Here is a tiny trained network, its code and every weight. The questions are about switching its units off for an input and a class, where a switched-off unit gives its printed mean instead of its output.

import numpy as np


def w(rows, s, z=0):
    codes = np.array(rows[::2]) - 128.0
    scale = np.full(codes.shape[1], s)
    scale[-1] = z or s
    return codes * scale


def f(y):
    return y / 2 * (1 + np.tanh(0.7978845608 * (y + 0.044715 * y**3)))


def log_softmax(a):
    a = a - a.max(-1, keepdims=True)
    return a - np.log(np.exp(a).sum(-1, keepdims=True))


def net(x, mask):
    res = np.array(x, float).reshape(1, 6) / 4 @ E
    y = f(res @ A[0][:, :-1].T + A[0][:, -1])
    res = res + np.where(mask, y, B[0][:, -1]) @ B[0][:, :-1]
    return log_softmax(res[-1] @ U[:, :-1].T + U[:, -1])


A, B = {}, {}
E = w([
[166,125,162,249,71,52,140,109],'x0',
[33,184,129,128,149,119,245,64],'x1',
[254,126,148,98,26,178,241,51],'x2',
[120,8,68,209,127,71,80,114],'x3',
[231,192,42,109,121,36,170,110],'x4',
[93,195,71,83,73,70,121,30],'x5',
],0.0086)
A[0] = w([
[122,118,133,116,119,119,126,128,107],'neuron 0',
[242,110,108,58,98,202,143,123,95],'neuron 1',
[133,126,156,125,129,123,138,114,70],'neuron 2',
[107,106,131,133,110,116,134,94,11],'neuron 3',
[158,106,70,71,144,93,151,120,26],'neuron 4',
[41,96,134,127,195,180,99,172,10],'neuron 5',
[253,107,108,117,97,177,130,143,100],'neuron 6',
[131,147,143,140,143,128,94,110,29],'neuron 7',
[88,215,167,108,122,183,228,118,63],'neuron 8',
[84,121,136,152,198,194,99,136,17],'neuron 9',
[174,71,146,231,145,98,139,175,34],'neuron 10',
[136,109,90,107,108,121,154,155,37],'neuron 11',
[128,146,137,144,126,151,152,125,65],'neuron 12',
[4,84,140,93,204,206,73,180,122],'neuron 13',
[124,133,118,139,116,141,133,134,114],'neuron 14',
[133,112,113,122,131,124,136,121,64],'neuron 15',
[200,123,176,131,91,210,72,118,47],'neuron 16',
[114,160,151,113,121,151,172,116,18],'neuron 17',
[154,121,124,179,129,127,93,167,81],'neuron 18',
[99,198,167,67,121,200,248,100,72],'neuron 19',
[118,165,145,116,119,148,156,119,24],'neuron 20',
[181,113,148,205,111,203,71,150,114],'neuron 21',
[109,96,98,214,102,117,130,74,37],'neuron 22',
[87,104,146,121,168,147,130,162,8],'neuron 23',
[112,158,131,115,110,151,155,131,18],'neuron 24',
[45,90,101,115,168,198,85,150,53],'neuron 25',
[58,219,94,86,172,27,30,168,43],'neuron 26',
[175,95,156,243,152,104,126,174,52],'neuron 27',
[66,95,110,111,84,91,100,37,91],'neuron 28',
[135,172,141,85,132,146,198,115,53],'neuron 29',
[151,100,115,178,157,116,139,137,25],'neuron 30',
[161,131,171,106,77,170,120,138,46],'neuron 31',
[24,66,177,111,194,187,78,186,73],'neuron 32',
[117,161,119,118,122,98,100,148,4],'neuron 33',
[137,164,78,70,155,69,107,106,104],'neuron 34',
[124,93,116,137,131,115,128,150,46],'neuron 35',
[193,132,42,40,155,132,178,109,23],'neuron 36',
[133,132,128,134,139,134,124,117,127],'neuron 37',
[108,63,105,254,101,45,127,115,94],'neuron 38',
[186,83,208,148,69,214,123,173,82],'neuron 39',
[59,91,116,118,62,67,122,34,1],'neuron 40',
[99,141,106,117,88,124,180,57,134],'neuron 41',
[113,195,121,101,178,67,58,119,34],'neuron 42',
],0.0096,0.0062)
B[0] = w([
[129,132,127,128,121,130,125,134,124],'neuron 0',
[181,105,85,37,118,141,140,171,205],'neuron 1',
[137,134,134,125,115,117,123,127,124],'neuron 2',
[137,109,123,106,97,132,123,125,125],'neuron 3',
[156,119,83,157,130,133,149,160,145],'neuron 4',
[153,107,140,153,125,191,132,180,189],'neuron 5',
[142,54,116,40,106,111,122,162,200],'neuron 6',
[127,127,120,134,117,124,127,145,118],'neuron 7',
[130,220,196,128,169,120,168,75,217],'neuron 8',
[160,102,137,147,126,169,139,147,165],'neuron 9',
[138,111,163,154,167,57,135,128,195],'neuron 10',
[150,117,120,136,136,135,122,124,123],'neuron 11',
[132,128,140,126,128,118,131,122,130],'neuron 12',
[146,137,190,185,195,243,120,199,248],'neuron 13',
[132,132,132,127,120,126,125,128,126],'neuron 14',
[133,123,118,132,125,125,126,126,120],'neuron 15',
[69,106,137,43,113,141,72,133,169],'neuron 16',
[124,145,150,120,135,118,140,109,148],'neuron 17',
[98,133,169,133,128,101,140,138,159],'neuron 18',
[141,226,183,107,172,85,176,64,241],'neuron 19',
[131,147,137,131,130,119,130,121,140],'neuron 20',
[75,89,184,95,130,114,84,113,189],'neuron 21',
[135,90,135,166,67,125,114,86,171],'neuron 22',
[146,111,123,140,115,159,138,142,148],'neuron 23',
[131,136,145,141,138,108,136,114,134],'neuron 24',
[123,138,154,146,135,192,118,164,187],'neuron 25',
[22,166,59,127,152,114,60,172,201],'neuron 26',
[134,94,167,158,164,57,119,142,198],'neuron 27',
[120,139,93,130,93,194,133,109,175],'neuron 28',
[156,156,131,137,158,100,152,103,177],'neuron 29',
[137,151,136,150,131,100,142,128,142],'neuron 30',
[108,127,132,69,124,140,120,115,151],'neuron 31',
[160,112,180,182,160,196,142,181,229],'neuron 32',
[113,128,111,103,111,112,113,133,126],'neuron 33',
[107,144,61,149,140,123,163,148,170],'neuron 34',
[134,150,136,142,128,121,153,130,130],'neuron 35',
[195,127,75,140,143,108,185,141,178],'neuron 36',
[139,135,128,129,128,128,114,125,128],'neuron 37',
[126,97,148,255,83,87,123,59,235],'neuron 38',
[61,119,164,44,102,90,83,108,205],'neuron 39',
[120,125,98,139,57,186,132,76,172],'neuron 40',
[138,163,129,128,106,164,152,88,197],'neuron 41',
[50,144,71,98,156,95,99,150,160],'neuron 42',
],0.0092,0.013)
U = w([
[138,60,165,8,98,116,96,125,118],'0',
[132,62,184,226,126,9,115,100,113],'1',
[251,105,16,80,139,109,207,142,4],'2',
[124,114,198,179,185,254,118,183,205],'3',
[24,179,25,151,170,116,78,156,159],'4',
[156,240,167,94,161,128,220,47,192],'5',
[128,100,83,199,35,181,150,19,80],'6',
],0.0077,0.0032)

Each question gives the input, the list of numbers given to net, and the class t.
The units are the neurons (one row each of A and B). Each row of codes is followed by its name. A weight is (code - 128) times the scale printed after its matrix; where a second scale follows, it is the last column's (A, B and U).
mask holds one flag per neuron, in row order. A switched-off neuron (its flag False) gives its mean, the last column of its row in B, instead of its output. The means were averaged over made-up inputs and are rounded, as every weight is.
A unit's drop is (log p(t) with every unit on - log p(t) with that unit switched off) / (log p(t) with every unit on - log p(t) with every unit switched off).
The circuit of an input: a set's keep is (log p(t) with only the set's units on - log p(t) with every unit switched off) / (log p(t) with every unit on - log p(t) with every unit switched off). Starting from the 12 units with the biggest drops (on a tie, the unit counted first), units are removed one at a time, each time the one whose removal leaves the highest keep (on an exact tie, the one counted first), for as long as the keep stays at least 0.8.
units of the circuit, in order: the units of the circuit, biggest drop first
unit that matters most: the unit with the biggest drop
k most important neurons: the k neurons with the biggest drops, biggest first
drop of u: that unit's drop, to one decimal
input [2,6,-5,2,0,4], class 4: units of the circuit, in order -> [neuron 26]
input [2,-1,-1,-4,1,8], class 4: units of the circuit, in order -> [neuron 26; neuron 42]
input [7,3,-2,-6,8,-7], class 1: units of the circuit, in order -> [neuron 27; neuron 13]
input [-8,3,-4,-8,-3,6], class 3: 4 most important neurons -> [neuron 13; neuron 32; neuron 5; neuron 25]
input [7,0,1,-3,0,2], class 1: units of the circuit, in order -> [neuron 19; neuron 13]
input [-8,-4,8,-4,0,2], class 2: 3 most important neurons -> [neuron 1; neuron 36; neuron 6]
input [-7,7,-2,3,2,3], class 4: 2 most important neurons -> [neuron 26; neuron 34]
input [6,-3,0,-3,-3,0], class 1: 2 most important neurons -> [neuron 1; neuron 6]
input [6,-3,-7,-1,-1,-1], class 1: 3 most important neurons -> [neuron 38; neuron 27; neuron 10]
input [5,-4,7,-5,4,8], class 2: 2 most important neurons -> [neuron 1; neuron 6]
input [6,-5,4,0,3,-1], class 0: 2 most important neurons -> [neuron 6; neuron 1]
input [-1,-4,-4,-4,-2,5], class 4: 2 most important neurons -> [neuron 26; neuron 42]
input [-5,6,-8,-7,0,7], class 4: 2 most important neurons -> [neuron 26; neuron 42]
input [-4,4,1,4,0,5], class 6: unit that matters most -> neuron 40
input [-8,-5,2,-7,4,-4], class 2: 2 most important neurons -> [neuron 36; neuron 1]
input [8,1,-5,-8,-1,0], class 4: 2 most important neurons -> [neuron 26; neuron 19]
input [-5,-6,1,-1,-2,4], class 0: drop of neuron 1 -> 0.1
input [-8,-2,6,2,-6,3], class 0: drop of neuron 16 -> 0.2
input [2,4,-3,0,-1,2], class 4: drop of neuron 26 -> 0.1
input [-5,1,4,-6,-3,-6], class 5: units of the circuit, in order -> [neuron 19]
input [-8,2,7,7,-4,-1], class 0: drop of neuron 5 -> 0.1
